Here is a tiny trained network, its code and every weight. The questions are about switching its units off for an input and a class, where a switched-off unit gives its printed mean instead of its output.

import numpy as np


def w(rows, s, z=0):
    codes = np.array(rows[::2]) - 128.0
    scale = np.full(codes.shape[1], s)
    scale[-1] = z or s
    return codes * scale


def f(y):
    return y / 2 * (1 + np.tanh(0.7978845608 * (y + 0.044715 * y**3)))


def log_softmax(a):
    a = a - a.max(-1, keepdims=True)
    return a - np.log(np.exp(a).sum(-1, keepdims=True))


def net(x, mask):
    res = np.array(x, float).reshape(1, 4) / 4 @ E
    y = f(res @ A[0][:, :-1].T + A[0][:, -1])
    res = res + np.where(mask, y, B[0][:, -1]) @ B[0][:, :-1]
    return log_softmax(res[-1] @ U[:, :-1].T + U[:, -1])


A, B = {}, {}
E = w([
[52,143,63,7,85,151,180,169],'x0',
[155,207,192,51,133,31,37,180],'x1',
[64,158,235,65,10,96,157,25],'x2',
[211,220,100,145,3,143,160,165],'x3',
],0.006)
A[0] = w([
[182,177,138,167,76,131,139,126,130],'neuron 0',
[156,56,60,190,173,197,140,168,122],'neuron 1',
[126,206,106,42,119,83,81,212,127],'neuron 2',
[102,143,74,89,81,195,221,153,132],'neuron 3',
[151,69,73,179,169,180,138,166,115],'neuron 4',
[89,137,68,89,81,201,232,151,145],'neuron 5',
[162,87,139,204,200,113,80,131,254],'neuron 6',
[191,168,118,194,92,162,147,135,108],'neuron 7',
[60,115,135,91,91,140,182,82,165],'neuron 8',
[76,132,154,92,83,119,161,82,167],'neuron 9',
[173,207,126,115,74,121,131,151,132],'neuron 10',
[61,148,169,77,68,110,168,62,190],'neuron 11',
[2,51,132,65,170,114,117,118,179],'neuron 12',
[68,79,123,103,155,138,134,120,176],'neuron 13',
],0.0084,0.005)
B[0] = w([
[138,136,117,89,60,113,130,168,170],'neuron 0',
[71,82,106,144,15,180,141,67,233],'neuron 1',
[199,181,190,111,150,57,75,228,209],'neuron 2',
[136,122,104,218,181,142,154,118,213],'neuron 3',
[76,88,114,143,38,175,130,73,209],'neuron 4',
[124,116,103,239,183,150,154,109,228],'neuron 5',
[131,122,242,131,139,123,32,156,254],'neuron 6',
[136,134,109,103,67,121,143,146,169],'neuron 7',
[91,102,159,157,144,151,87,95,197],'neuron 8',
[86,92,162,155,128,157,84,94,192],'neuron 9',
[173,161,133,100,117,84,119,198,185],'neuron 10',
[76,75,193,152,116,176,46,88,228],'neuron 11',
[119,120,142,92,2,133,92,137,229],'neuron 12',
[116,117,146,113,89,133,90,130,183],'neuron 13',
],0.0091,0.0079)
U = w([
[144,141,81,144,112,141,195,126,83],'0',
[151,151,144,17,92,81,111,151,183],'1',
[154,148,143,166,248,96,120,142,123],'2',
[107,137,114,69,178,123,199,93,22],'3',
[119,138,95,61,169,118,176,84,3],'4',
[71,78,133,153,106,196,120,76,167],'5',
],0.012,0.0042)

Each question gives the input, the list of numbers given to net, and the class t.
The units are the neurons (one row each of A and B). Each row of codes is followed by its name. A weight is (code - 128) times the scale printed after its matrix; where a second scale follows, it is the last column's (A, B and U).
mask holds one flag per neuron, in row order. A switched-off neuron (its flag False) gives its mean, the last column of its row in B, instead of its output. The means were averaged over made-up inputs and are rounded, as every weight is.
A unit's drop is (log p(t) with every unit on - log p(t) with that unit switched off) / (log p(t) with every unit on - log p(t) with every unit switched off).
The circuit of an input: a set's keep is (log p(t) with only the set's units on - log p(t) with every unit switched off) / (log p(t) with every unit on - log p(t) with every unit switched off). Starting from the 12 units with the biggest drops (on a tie, the unit counted first), units are removed one at a time, each time the one whose removal leaves the highest keep (on an exact tie, the one counted first), for as long as the keep stays at least 0.8.
units of the circuit, in order: the units of the circuit, biggest drop first
k most important neurons: the k neurons with the biggest drops, biggest first
drop of u: that unit's drop, to one decimal
input [-6,7,-8,2], class 1: units of the circuit, in order => (neuron 5; neuron 3)
input [-1,8,-6,-5], class 1: units of the circuit, in order => (neuron 5)
input [-6,4,1,0], class 2: 2 most important neurons => (neuron 12; neuron 1)
input [-7,6,7,0], class 1: 4 most important neurons => (neuron 5; neuron 1; neuron 3; neuron 4)
input [-7,7,1,0], class 1: 3 most important neurons => (neuron 5; neuron 3; neuron 8)
input [0,6,5,-2], class 1: 2 most important neurons => (neuron 2; neuron 5)
input [-6,3,3,2], class 1: 2 most important neurons => (neuron 5; neuron 3)
input [-5,5,-1,-5], class 2: drop of neuron 1 => 0.2
input [-2,2,0,-1], class 2: drop of neuron 4 => 0.2
input [8,-1,-3,3], class 2: drop of neuron 3 => 0.1
